j101_j602: [ 26  -2   0 -17  24  -8   7   1  12  -4 -14  24  -9  21  13  25  -9  10
 -11 -11   0 -13   8 -20 -28  -4  -3   7   5   7   5  24  10]
j316_j88: [  4 -12  13 -11   8 -13 -18   5   9  -3  -5  -6  12   0 -13   0  -8  -9
  10  22  -4 -21 -20  19  10  -9   0 -15 -10 -15  -9  -3 -15]
j316_j88: [-25  -1  -2  -1 -15 -13  15 -18 -40  -4  52 -19 -13  14 -22  16 -12 -12
   4 -21  12   5  31   3  20 -21 -29  34  -4   9  -1 -10   1]
j330_j673: [-21   0   7   3 -12 -12  15  -4  -7   6  -4   6   2   1 -11  -5  -3  -7
   5  -6   7  13  -5   4  13 -20 -14  -9 -18  13  -4 -13   4]
j316_j88: [ 30  27 -10 -15 -14  42   2  12   3  -2  -6  16 -19 -10  28   7  20  34
 -16 -36   0  -2  11 -45 -27   2   6  -1  10  -6  32   3   5]
j769_j74: [ -9  -7   0  27  12  -2  20  12   8 -19  47 -54   6  -9 -22 -17  -3 -21
  10 -17 -24 -13  11   6  14   5  35  17  11  20   7   8 -22]
j330_j673: [ -1  20 -10 -11   3   7 -29   1   3   1 -37  10  13 -13   9 -10  -4  27
 -13  23   0   1 -26  14 -14  24 -13 -16  -2 -10  -2  -6  -2]
j101_j602: [-17  -7  13  48 -34  27   2   0  15  -2   9 -24 -14 -20  -2 -30  31 -16
   2 -15 -19  18   6  15  16  -2  39   4  13  -3   3 -11  -7]
j769_j74: [  0 -13  21  -9 -11  -4  21   3 -14  15 -16  35  -3  -4  12   6   2  -7
  10  20  -6  22   4  -7  15 -28 -17 -11 -25  10 -12  -6  23]
j316_j88: [  3 -14  -1  20   0   2  -6  -1  15  -7  31 -34  -3   4 -14  -6  10 -22
   9 -13   1 -16   6   6   9   5  32   8  19 -13   3   3 -19]
j769_j74: [ 17   1   6 -37 -24   7 -63 -19  -4  12 -34  35 -10  13   6  23   6  17
  -6  19  32 -19 -23  14  -6 -12 -34 -17  -4 -61  -7 -17  -4]
j330_j673: [ 12  23   2 -43 -19  20 -14  11 -29  -4  16  -2   0 -17  -1  10  -3  26
   2  -3   2 -19  -5 -16   8 -19 -32  -8 -20 -17  18 -20 -13]
j769_j74: [  5   8 -29 -24  -3  -4 -16 -19 -24   6  37 -10  -4  22 -10  24  -4   2
   3 -20  51 -16  13 -18  -1   9 -22  12  13 -27   9  -8  -7]
j101_j602: [  5 -10  -4  11 -19  20  -7  -3  -6  12  17  -6  -5  -9   8  -6  23 -13
  12   8  11  10  10  -6  16  11  17  -1  13 -23  -2  -9   3]
j101_j602: [-38  26  -9  18 -14   1  -8   3   1 -19  25 -57  12 -17 -38 -31  -5   5
  -2 -31  -3 -12 -20  24  12   2   4  -2  -4   9  16 -23 -38]
j769_j74: [-33  12  -1  26 -14   0  32  -9 -10  15 -41  36  -4  -8  19 -17   4   9
 -14   3  -5  60   6   1  -5   4 -15  -1 -11  40 -11  -5  38]
j769_j74: [ -2 -28  31  -4   1 -17  14  14  -3   0  17 -11  11  -8 -18  -4  -6 -31
  27  26 -20 -10  -7  14  36 -34   5 -13 -26   3 -14  -7  -9]
j330_j673: [  7 -17  20 -27  -9 -14 -10  -1  -5  20 -29  37   8   3   3   9   0 -10
  16  34  16   1 -20   4  17 -27 -22 -32 -28 -20 -17 -15   9]
j330_j673: [-32  10   4 -12  11 -39  -3  -2   9  12 -64  30  31   2 -14 -16 -23   8
  -2  26  14  14 -49  28  -1  -7 -35 -43 -37  19 -18 -16   4]
j101_j602: [-31  -8  16 -20 -43 -17  23 -21 -54  28   9  37 -10   9  -8  16  -3 -14
  17   6  33  36  14  -4  39 -51 -59  -5 -39   2 -16 -35  27]
j101_j602: [-53  16   6  29 -25 -11  30 -12  -9   4 -24  12  -5  -4 -10 -21  -3   4
 -13 -22  -3  45  -3  17   5 -19 -22   0 -20  42  -4 -18  16]
j101_j602: [ 19 -25  43 -55  -3 -30   7  -1 -26  -1  14  32 -15  26 -15  49 -24 -11
  14   4  -2 -31   8  -5  18 -80 -49   2 -41  -9  -7  -2   2]
j330_j673: [  0  24   7 -46 -25  13 -21   9 -36  -4  13  -5   6 -20 -10   6  -9  25
   5   7   2 -19 -15  -1  17 -26 -44 -13 -31 -20  12 -29 -17]
j316_j88: [ 33  -4   6  -6  12  15 -27  19  42   0 -38   8  11 -12  14 -11  15   7
   2  18  -9 -23 -33  -1 -15  14  34 -35   6 -25   5   7 -14]
j330_j673: [-33  -8   1  43 -16  -1   9 -15  -4  -3  20 -25  -9  -1 -13 -16   7 -20
  -1 -10  -7  22  16  24  15   4  13  23  13  11  -9  -5   1]
j330_j673: [ 11   3   1 -20   4   2 -44   0   7  11 -53  29  17  -9  15  -3  -1  17
  -4  51   5  -2 -35  21  -7  20 -14 -28  -6 -30 -16  -6   3]
j316_j88: [ 31 -12   3   7   1  22 -33   2  24  -9   7 -14 -12   1   9   5  17  -2
  -3   1 -10 -27   3   4 -10  14  34   9  28 -36   5  13 -15]
j769_j74: [-10  -7  -5   5  14 -17  16   5  -3  -5  33 -32  14   1 -21  -6 -11 -20
  15  -3   1 -10   2   2  16   1   9   2  -2  12  -1   0 -13]
j316_j88: [-15   5   3 -10   2 -17  18   8  -4   5  -4   0  17  -5 -15  -9 -10  -4
  11  -1   7   2 -17  -3  13 -16 -13 -23 -25  17   1 -13  -4]
j316_j88: [ 28 -10   8 -27 -12  10 -40  -3  -1  -7  31 -16 -12  10 -12  23   6  -4
   9  -7  13 -47  -1   1   7 -19   0   4   7 -52   9  -6 -27]
j330_j673: [-14   0   2   4   4 -10   5   1 -14 -21  50 -46   0   1 -29   1 -16  -9
   4 -16 -15 -20  13  14  14 -10  -1  26   1  10   5   0 -22]
j101_j602: [-10   3 -25  64 -18  43  -5  -2  23  11  -7 -21  -1 -29  25 -45  44  -7
  -4   4  -2  41   6   2  -1  63  61   0  43  -7   0  -2   8]
j316_j88: [ 10   0  37 -16  23  -4 -12  20  -2 -26 -35  12   7 -22  10   3 -29  24
 -15  54 -78 -10 -13  40  -8 -13 -19  10 -24  20 -17  19   2]
j769_j74: [ 10   3  -3  -2  -1   8 -19  -1   7  -7   7 -11  -4   2  -2   3   3   5
  -4  -7   0 -17  -2   3  -7   5   7   5  11 -17   6   2 -12]
j101_j602: [ 10  12  -7 -22   7  -9   8  -4   0  -9  16   1 -13  24 -10  25 -11  11
  -9 -47  18 -24   9 -24 -19 -20 -14  10   0   5  21   7  -8]
j769_j74: [-1  0  1  6  5 -1 -2  4  9 -5 -2 -8  4 -3 -3 -7 -1  0 -1  1 -8 -4 -5  7
 -2  4  9 -1  2  3  0  3 -6]
[ -7   7 -13  32  -9  21  -6  -8   9   2 -12  -2  -9  -7  16 -15  18   6
 -14  -4  -4  24   9   4 -13  32  21  12  25   0   0   4  10]	j330_j673
[  2   9 -17  15 -10  19  11  -8  -2   4  10   2 -16   4  14   1  16   6
  -9 -28  13  17  23 -23 -13  16  11  16  21   3  12   4  12]	j316_j88
[-11   1   5  -6  -4 -13  19  -9 -12   9 -16  30  -7  12   4  11  -7   3
  -5  -6   8  19   7  -7  -3 -19 -26   1 -15  18  -5  -1  20]	j101_j602
[ 45 -10  10 -39  -1  13 -25   6  -1  -2  15   9 -11   8   8  31   5   4
   7   2   6 -39   4 -19  -3 -18  -3  -2   2 -40   9   5 -10]	j769_j74
[-14  11 -31 -19 -35   6   4 -23 -48  28  43   2  -5   9  -6  12  12  -5
  16 -21  71  18  20 -34  23   1 -34  -1  -1 -23   8 -34   9]	j101_j602
[ 26  -5 -10 -24   3   6 -14   0  -8   4  28  -6  -1   8   2  18   4  -3
  11   0  22 -23   8 -20   3   5   1   1  10 -29   7   1  -8]	j101_j602
[ -2 -20  -8  35  21  -9 -13  -5  37  12 -44  11  15   2  14 -21  10 -17
   0  37   1  18 -18  23  -9  43  36 -15  21  -4 -24  14  11]	j316_j88
[ 24   8   3   8   5  28  -1  20  25 -12 -10  -6  -5 -17  17 -10  15  15
  -9 -11 -28 -10  -2 -14 -19  11  33  -2  13   1  17  14  -7]	j316_j88
[  9  -4  -3 -15  26 -18   5  11   8   0  -3  -2  19   3  -6   2 -14  -4
   9  13   2 -15 -14  -4  -1   4   2 -15  -8   5  -2   7  -6]	j769_j74
[ 12   9 -14  11   1  10  18  -7  17  -2   1  11 -25  22  11  13  12   9
 -18 -57  15   2  22 -34 -32   0  15  16  23  10  22  16   9]	j101_j602
[ 10  -4  -2   3  -7  12  -5   1   4  -1  17 -11  -7   0   0   2  11  -5
   4 -11   4  -9   7  -8   2   1  15   4  11 -14   7   0  -7]	j101_j602
[-35   6   2  25 -26  -1  30  -8 -12   5  11  -5 -10  -2 -11 -13   7  -9
   0 -30   6  29  12  -2  14 -19  -5   6  -9  24   4 -16   8]	j330_j673
[ -4  21   1   2  45 -19  -8  19  36 -36 -26 -28  21  -5 -18 -15 -32  24
 -22  -6 -44 -33 -33  29 -32  13  10  -1  -2  32   8  23 -29]	j101_j602
[  2 -10   2  17 -11   9   3  -6   4   9  -4  10 -10   1  11  -2  16  -9
   1   1   3  16  10  -3   2   4  13   4  11  -6  -5   1  12]	j330_j673
[ 11  13   0  -9 -29  26 -36 -17  -3   7 -35  36 -24   4  23  13  17  28
 -22  -3  13   8   0   1 -21   0 -19   3   9 -32   3  -7  12]	j769_j74
[ -5   6  -8  -9  -8  -1   0  -5 -14   5  14  -3   0   4  -6   4  -1   0
   4  -9  20   0   3  -8   6  -3 -13  -1  -3  -5   4 -10  -2]	j101_j602
[-19 -18  15   7  -3 -20   5  -3 -16 -20  68 -55  -1   6 -44   4 -16 -32
  18 -12 -13 -27  14  25  35 -29   1  26  -5   1  -3  -6 -29]	j316_j88
[-18 -20  23   1 -30 -10  10  -9 -18  15   9  11  -6   2 -12   2   6 -25
  19   8  11  15   3   9  35 -39 -16  -9 -23  -7 -14 -22   7]	j330_j673
[-20   2 -17 -17 -18 -22  16  -8 -12  22  31 -11  13  15 -34  -1   3 -23
  28 -36  71  -7 -13 -27  28 -23 -15 -34 -19 -11  12 -35 -15]	j316_j88
[ 11 -15   3   3  -7  11  -7   0  -3  10   3   5  -1  -6  12   0  13 -11
  10  23   0   6   6  -1  11   7  11  -2   6 -17  -9  -1   7]	j101_j602

j942j624: [  5  -2   1  10 -17  -5 -21  16  -6   3  -2  10  -9  -9   5  -2  -3   7
  12   8 -12 -10 -14  13 -23  36   2  -3  -7  -2   3  -2  -6]
j170j584: [ -3 -23  24   1 -19   2 -14   8 -14  -3   2  31 -16 -19  12   2 -12   3
   9  -2   9  -4  17 -17   4   6   6  -5   5   8   9   5  21]
j170j584: [-16   5 -43 -21  14  -2  32 -20  21 -28   4 -31  16  -6 -28  22  -3   7
  10 -35  22  41 -15  23   2  -1  -3  25 -14  32  -7  -7   5]
j170j584: [-10  10  21  11   0  -9  -4  15 -15  24   6   2  -9  25  22 -22   6 -21
 -19  36   4  -9  15 -16 -20  -7   3 -20   6 -13  -3  -1  -1]
j634j932: [ -2  37   6  30   3 -13  -8  27  11  11  -9 -21  21  16   7  -2  10   7
 -14  28 -48 -37 -42  39 -44  32 -12  21   1 -11  -5   8 -26]
j942j624: [-18   1   6   8  29  26  12   1  18  -3 -25 -10   5  13   0  -2  17   3
  -1 -12 -24 -18  -6  -2  22 -14  -3  10  25   6 -21  21 -14]
j634j932: [ 15  -7 -16 -22  -9 -14 -13  -9  -6  -9  22  -1   6 -17 -12  16  -8  -5
  16   6  31  40   9   4 -11 -10  -3  -6 -12  -4   0 -17  -8]
j942j624: [-13  41 -16 -11 -29 -29  24 -11  12   4 -16  12 -12 -19   1  23   1  12
  -6   5  -5 -37 -33  16  13  -6  -2  11 -10  19 -10   7  10]
j170j584: [-15 -26  23   7  11  14  -5  10 -17   1  19  -6  -9  24   5 -20   1 -12
   2 -19  21  26  33 -19  -5  23   0  -7   0   8   4  -7  17]
j634j932: [  8 -14  -1 -17   0   1   2 -17  -8  -2  15   3  -5  -1  -7   1  -2  -7
   3 -13  28  24  25 -18  21 -18   0 -11  -5  -2   3 -10   9]
j942j624: [-11 -38  24  20  28  44 -17  20   9 -17 -22   5   8  -4   3  -3   3  11
  18 -19 -29  -3   4  -3   5  10   2  15  33   7  -7  24 -10]
j757j211: [ -5  19 -15  16  12   6   1   8   7  10  -3 -34  -4  36 -11 -19  20   5
   2 -21 -25 -12 -25  26 -11  60  -8   1 -16  -2 -11  -7 -20]
j170j584: [-15 -36  33   5  11  15  -8  13 -16  -8  20   3  -1  10   8 -10  -7 -11
   3 -13  24  32  39 -23  -6   6   0   0   9  11   7  -1  20]
j170j584: [  8 -38  21  -2  23  26 -11  -4   4 -27  17 -13  27  -5 -20  13  -3   9
  15 -46   6  33  22  -2  18   4 -15  26  10   4   6   2   4]
j757j211: [-10  -8  13  -3  -5   5  -7   5  -1   0 -13  22 -10 -15  12   7   1   0
   8  12   0 -10   5 -12   8 -18   4  -5  17   6 -11  13  -2]
j634j932: [-21  12  36   8  -8 -12  10  10   6  -7  -3  13  14 -14  12  22  -5   7
 -14   6  -9 -26  -4   2   2 -18 -11  33  17  18  -1  21  19]
j757j211: [  7  10 -20 -26 -25 -21   3 -19  -7   8   4  18 -22 -16   0   9  -2  -6
   6  12  29   5   4 -10  14 -21   6 -24 -13   0  -5 -11   3]
j942j624: [-16   9  48  33  33  16  -1  25  14   0  -9 -20  35  25   9  -1  15   2
 -21   4 -44 -31  -6   9  -7  -5 -20  37  33  -6  -9  27 -13]
j170j584: [ -7  34  -4  -1   2 -19  11  -2   1  17   8 -20   2  25   1  -4  14 -12
 -16  16   2  -7  -7   8  -9  -3  -9  -4  -8  -7 -12  -6 -11]
j634j932: [ -6 -18   0  -8  24   9   2  -2   1 -15  20 -23  20  10 -11   4   0 -10
   5 -11  24  49  20  -1  -9 -12  -6   9   4   5  -3  -7  -3]
j170j584: [ 18  20  19  -2 -34 -20 -17  -2  -2  12  -5  28  -9 -24   5  18   2  14
   1  11 -18 -47 -14   4  19   0 -10   1  -2 -13  -1   7  -3]
j634j932: [  6   7   9 -17 -20 -20  -1 -11   0  -7  10  15   6 -27  -4  29  -7   5
   2   2  15  -1   2   0  14 -24  -9  12  -1   4   1   1   9]
j942j624: [ 11  11 -58 -35 -25 -19  13 -31  -7  10   3   7 -36  -8 -11  -4  -2  -7
  12   0  40  22  -2  -7  14  -4  17 -42 -33   2  -3 -26   2]
j757j211: [ 10  26 -18 -11 -33 -33  -4  -5 -10  14  14   3 -17  -3  -3   3   0   0
   3   9  14  -5 -14  13 -13  27  -3 -14 -31  -3   1 -19   0]
j757j211: [ -7   0 -11   9   5  -2  -6  16  -6   5   4 -12  -2  15   6 -16   0  -9
   1  17   2  16  -4   9 -38  23   7  -9  -6   0   0  -8  -8]
j757j211: [  2  10  20   6 -10  -1  -4   1   6   0  -6   7   1  -6  -3  13   7  16
   2 -17 -22 -35 -13   8  21  15 -14  17   3   2  -4  11   1]
j942j624: [  1 -18 -19   4  37  30   8  -2  22 -23 -21 -16  28  -7 -10   5  -2   6
   4  -6 -19  17 -10   8  -1 -28   7  18  23   1  -2  13 -17]
j942j624: [ 22 -39 -43 -25  -4  15 -18 -18 -23   6  14   6 -39   5 -10 -29  -3 -16
  30 -11  46  56  32 -25   5  17  23 -60 -25 -12   4 -33  -7]
j757j211: [-21 -10  37  26   2   9 -20  37   0  -3 -17  19   5 -10  25   1  -3   3
   3  28 -27 -22  -6   3 -31   5   2  14  30   8  -7  25  -5]
j757j211: [ -5 -48  58  27  34  51 -21  18   5 -22  -1  -7  21  11  -8  -2   7  17
  14 -59 -30  -3  22  -7  27  31 -18  34  29   6   1  22   3]
j634j932: [ -9 -12   5  -1  -3  -1  -3   7  -9  -2   6   8  -7  -2   8  -4  -7  -7
   3   7  15  15  12  -8 -13   1   7  -6   1   8   3  -2  10]
j634j932: [ -5  30  13  18 -11 -17  -3  18   9   5 -12   2  12  -5   9  11   2  11
 -11  21 -35 -42 -33  25 -21  12  -9  23   5   0  -3  14  -8]
j170j584: [ 22   0 -36  -8   7  11   5 -17  25 -21 -20  -8  19 -26 -23  20  -4  23
  13 -20 -23  -3 -31  24  16  -8   1  18  -1  -1   2   4 -16]
j757j211: [ 19  13   3   0 -11 -16   7 -11   1  -3  17  -9  17  -4 -13  10  -7  10
 -12 -17  -3  -7  -7  12   8   8 -13  19 -18  -6  20  -9  14]
j942j624: [ -8  35 -11   1  -3 -18  25  -4  23  -8 -16  -6  22 -16  -3  25  -2  12
 -16  12 -21 -27 -36  25  -3 -23  -6  32   4  11  -3  14   0]
j634j932: [-10 -11  14  -4 -30 -17  -9  11 -22   5   8  34 -24 -19  21  -1 -17  -9
   3  24  27   5  17 -18 -18   0  13 -17  -4  11  10  -4  25]
[  3 -23   4   2   5  15  -6   2  -1 -10  -2   7   2  -9  -1  -1  -8   4
   8 -10   0  10   8  -6   3   1   5   2   6   3   7   3   5]	j170j584
[ 37   6 -40 -18   1   5  -4 -29   9   3  -3 -11  -3  -2 -25   2  10   8
  13 -19  -4   2 -12   7  32  -1  -2 -17 -17 -23  -4 -15 -25]	j634j932
[-32 -27  17  12   1  26  17   8  -7   1 -28  32 -35  -1  24 -22  -7   0
  -3 -12  -2 -21  18 -34  22  -1  24 -12  18  27   5  19  37]	j634j932
[ -2 -23   1   5   1  19 -14   9   1  -9 -13  13 -10 -13   1  -1  -2   9
  20 -11  -9   0  -2   0   1  18   7  -2   8   8  -3   7  -4]	j942j624
[ 16   6 -24  -2   2 -13   8  -3  13 -20   2  -9  36 -26  -9  19 -21   8
  -7  16  -5  17 -21  24 -28 -23   3  25  -3  -1  19  -2  -1]	j942j624
[ -9  -4  16   2 -37 -17  -8  13 -23  13   0  41 -33 -16  26  -8 -15  -6
  -2  27  15 -16  11 -19 -13   7  16 -22  -5   8  11   0  27]	j634j932
[ -6 -21  -1  -4  17  21  -2  -3   0  -4  -4  -2  -7   8  -2  -8   6  -5
  11 -14   8  17  16 -14  14  -4   4 -10   9   3  -9   2  -5]	j757j211
[-26 -14  45  14  18   9  13  11 -17   9  19  -5  -1  36  18 -25   1 -22
 -25  -4  19  11  44 -33   1  -7  -2  -1  12   6   9   2  31]	j634j932
[  1   3  49  -2  -2 -15 -14   8  -5  -1  19  11  26 -11  11  24  -2  -8
 -11  27   8  -2  21 -10  -1 -45 -19  19  23 -10  -3  12  -1]	j170j584
[ 20 -15   8  -9  -2   4  -2 -17  -5  -9  23  -6   7  -1 -20   5  -4   7
   5 -41  15  17  18  -5  27  12 -12   8 -15  -4  15 -12  15]	j757j211
[ 26   0 -79 -13 -32 -13 -19  -2   3  -9 -17  12 -21 -42 -12   5 -18  16
  37  18  -2  16 -47  36 -43  41  27 -24 -33   1   7 -20 -23]	j942j624
[ -9   5 -23 -19  -7 -10  18 -15  13 -21   2  -6   5 -20 -18  27  -5  12
  12 -26  17  17 -13  16   9   1  -4  20 -12  27  -4  -2  11]	j170j584
[ -4 -20   7   6   2  15  -7   8   6 -17 -13  12   5 -21   1  10  -8  13
  13 -10 -12  -2  -5   3   1   4   4  15  13  12   2  13   4]	j942j624
[ -2 -20  61  16   1  -1  -7  17  -6 -19  21  10  37 -17   8  18 -21   6
 -16  -4  -3   1  22  -6  -9 -15 -15  44  19   6  26  14  31]	j942j624
[ -2   4  -2  16   3   4  -4  13  -4  12  -6  -5  -8  17   9 -21   4  -4
  -5  11 -15 -11  -7   3 -19  24   6 -11  -3  -7   2  -2  -6]	j634j932
[  8 -27  -2  -5   2  11  -9  -2  -6 -10   6   7   0 -11  -3  -2 -11   0
  11  -8  13  24  15  -9  -1  -1   7  -5   0   0  10  -5   6]	j942j624
[  9  15 -38 -16  -8  -6   2 -19  -5  14  13 -23 -28  27 -22 -14  19  -2
  15 -32  18  14  -6   9  14  49  -4 -28 -38  -3 -13 -28 -13]	j757j211
[ 13 -16 -24 -34  -8   2   3 -29  10 -24  -2  13   1 -40 -21  33  -8  12
  25 -23  24  25   3  -3  35 -33   1   4  -1  11  -5  -1   1]	j634j932
[ -7  -5   0  -8  -3  -4   5  -2   2 -11   2   6   5 -15   0  14  -8   1
   4   0  12  12   3   0  -2 -14   1   9   4  13   1   3   9]	j170j584
